Here is a tiny trained network, its code and every weight. The questions are about switching its units off for an input and a class, where a switched-off unit gives its printed mean instead of its output.

import numpy as np


def w(rows, s, z=0):
    codes = np.array(rows[::2]) - 128.0
    scale = np.full(codes.shape[1], s)
    scale[-1] = z or s
    return codes * scale


def norm(h):
    return h / np.sqrt((h * h).mean(-1, keepdims=True) + 1e-5)


def f(y):
    return y / 2 * (1 + np.tanh(0.7978845608 * (y + 0.044715 * y**3)))


def log_softmax(a):
    a = a - a.max(-1, keepdims=True)
    return a - np.log(np.exp(a).sum(-1, keepdims=True))


def net(x, mask):
    res = np.array(x, float).reshape(1, 6) / 4 @ E
    u = 0
    for l in range(4):
        y = f(norm(res) @ A[l][:, :-1].T + A[l][:, -1])
        res = res + np.where(mask[u : u + 6], y, B[l][:, -1]) @ B[l][:, :-1]
        u += 6
    return log_softmax(norm(res)[-1] @ U[:, :-1].T + U[:, -1])


A, B = {}, {}
E = w([
[142,141,64,51,164,146,109,11],'x0',
[126,137,130,130,126,129,130,127],'x1',
[127,137,128,131,129,126,127,130],'x2',
[96,127,193,96,149,117,62,105],'x3',
[131,128,129,129,128,125,128,128],'x4',
[79,94,111,222,70,132,61,109],'x5',
],0.011)
A[0] = w([
[148,127,203,64,127,171,181,255,135],'0.n0',
[159,155,207,103,170,74,147,187,1],'0.n1',
[103,128,172,92,138,91,71,125,205],'0.n2',
[99,99,166,178,81,90,122,159,42],'0.n3',
[83,88,136,94,135,117,124,99,76],'0.n4',
[212,163,140,83,152,154,154,96,200],'0.n5',
],0.0086,0.0045)
B[0] = w([
[99,152,107,157,28,21,89,2,254],'0.n0',
[110,123,117,170,138,99,47,23,180],'0.n1',
[49,147,139,56,126,78,127,154,221],'0.n2',
[217,138,149,145,210,209,132,106,188],'0.n3',
[33,191,147,171,78,124,187,111,138],'0.n4',
[81,103,123,130,187,97,150,192,238],'0.n5',
],0.0084,0.0065)
A[1] = w([
[192,182,150,147,179,169,123,149,139],'1.n0',
[77,85,53,178,77,79,124,148,114],'1.n1',
[162,129,164,104,136,141,143,91,78],'1.n2',
[232,136,119,139,76,158,132,161,12],'1.n3',
[134,123,241,88,169,104,36,118,189],'1.n4',
[93,114,2,67,86,175,24,108,2],'1.n5',
],0.0088,0.0026)
B[1] = w([
[160,97,107,128,156,86,19,129,128],'1.n0',
[197,228,126,88,108,180,145,98,200],'1.n1',
[107,46,159,171,176,112,148,72,118],'1.n2',
[105,245,189,177,255,219,93,100,139],'1.n3',
[74,107,184,75,79,240,143,156,254],'1.n4',
[153,191,194,118,89,34,133,96,184],'1.n5',
],0.0076,0.0068)
A[2] = w([
[138,116,161,175,121,246,113,198,76],'2.n0',
[186,101,114,180,146,90,111,129,89],'2.n1',
[97,152,150,115,64,130,62,125,107],'2.n2',
[120,107,53,117,174,118,152,150,2],'2.n3',
[179,163,31,127,125,94,154,123,74],'2.n4',
[176,137,79,185,104,113,113,97,231],'2.n5',
],0.014,0.0025)
B[2] = w([
[113,82,141,140,133,216,134,167,213],'2.n0',
[129,254,120,100,161,118,179,100,145],'2.n1',
[150,67,94,195,137,130,110,110,254],'2.n2',
[113,93,85,188,150,127,28,126,170],'2.n3',
[175,114,122,155,109,51,113,146,214],'2.n4',
[119,182,146,66,157,143,188,164,212],'2.n5',
],0.016,0.0092)
A[3] = w([
[99,89,88,145,144,149,94,78,133],'3.n0',
[56,155,156,34,218,182,177,181,55],'3.n1',
[109,121,74,15,155,167,114,117,41],'3.n2',
[177,107,46,140,132,1,122,93,75],'3.n3',
[231,180,104,74,54,65,217,142,2],'3.n4',
[117,125,196,210,91,150,40,38,84],'3.n5',
],0.0087,0.0061)
B[3] = w([
[178,157,170,112,95,66,124,160,202],'3.n0',
[63,245,53,136,213,109,134,178,184],'3.n1',
[53,169,143,131,122,53,140,121,133],'3.n2',
[151,108,118,150,132,213,143,184,255],'3.n3',
[196,148,152,114,94,79,249,21,202],'3.n4',
[138,106,145,55,112,70,80,92,236],'3.n5',
],0.012,0.0071)
U = w([
[219,206,118,119,85,72,255,88,234],'0',
[104,70,177,79,58,41,53,41,158],'1',
[132,230,125,139,179,242,198,206,120],'2',
[91,7,178,150,75,237,109,181,5],'3',
[193,68,34,152,182,96,84,212,80],'4',
[22,193,92,68,205,77,126,149,157],'5',
],0.017,0.0016)

Each question gives the input, the list of numbers given to net, and the class t.
The units are the neurons (one row each of A and B). Each row of codes is followed by its name. A weight is (code - 128) times the scale printed after its matrix; where a second scale follows, it is the last column's (A, B and U).
mask holds one flag per neuron, layer by layer. A switched-off neuron (its flag False) gives its mean, the last column of its row in B, instead of its output. The means were averaged over made-up inputs and are rounded, as every weight is.
A unit's drop is (log p(t) with every unit on - log p(t) with that unit switched off) / (log p(t) with every unit on - log p(t) with every unit switched off).
The circuit of an input: a set's keep is (log p(t) with only the set's units on - log p(t) with every unit switched off) / (log p(t) with every unit on - log p(t) with every unit switched off). Starting from the 12 units with the biggest drops (on a tie, the unit counted first), units are removed one at a time, each time the one whose removal leaves the highest keep (on an exact tie, the one counted first), for as long as the keep stays at least 0.8.
units of the circuit, in order: the units of the circuit, biggest drop first
unit that matters most: the unit with the biggest drop
top k neurons: the k neurons with the biggest drops, biggest first
k most important neurons of layer l: the k neurons of layer l with the biggest drops, biggest first
drop of u: that unit's drop, to one decimal
input [7,-4,3,-1,-2,8], class 0: units of the circuit, in order => 1.n4, 2.n5
input [-5,1,-8,-6,-6,1], class 2: unit that matters most => 1.n3
input [2,8,-3,-5,3,-6], class 4: units of the circuit, in order => 2.n3, 0.n5
input [-7,0,-3,0,-5,-3], class 0: top 3 neurons => 0.n0, 2.n5, 0.n2
input [4,7,-2,-4,6,0], class 4: top 2 neurons => 0.n0, 0.n5
input [4,-6,4,5,5,0], class 5: 2 most important neurons of layer 2 => 2.n4, 2.n3
input [0,6,-5,6,-3,8], class 3: top 4 neurons => 0.n0, 1.n4, 2.n0, 0.n3
input [1,2,-6,5,3,-6], class 5: top 3 neurons => 0.n5, 2.n4, 2.n3
input [8,8,-6,-2,-8,-1], class 4: top 3 neurons => 0.n0, 0.n5, 2.n3
input [5,8,-3,1,-1,-1], class 5: top 3 neurons => 2.n2, 0.n0, 2.n4
input [8,4,0,0,-3,2], class 0: top 2 neurons => 1.n5, 1.n4
input [3,8,2,0,5,-5], class 4: top 4 neurons => 1.n4, 2.n3, 2.n5, 0.n2
input [-8,-8,6,0,0,6], class 2: 2 most important neurons of layer 0 => 0.n3, 0.n2
input [-6,3,6,-1,-4,6], class 2: unit that matters most => 1.n4
input [-1,-3,5,-8,0,7], class 2: top 2 neurons => 0.n0, 2.n0
input [1,-4,-3,-5,8,5], class 0: 3 most important neurons of layer 1 => 1.n4, 1.n5, 1.n1
input [2,-5,-8,-5,7,-1], class 4: top 2 neurons => 0.n0, 2.n3
input [-4,-2,5,0,-7,8], class 2: top 2 neurons => 1.n4, 0.n3
input [3,1,3,-6,-5,-3], class 4: drop of 2.n3 => 0.1
input [6,-6,-5,2,7,-6], class 5: unit that matters most => 2.n2
input [8,2,-3,-7,0,-7], class 4: drop of 2.n3 => 0.2
input [-2,5,-3,7,-8,-8], class 1: drop of 0.n0 => 2.2
input [-2,3,-4,-7,-1,7], class 2: drop of 0.n0 => 0.1
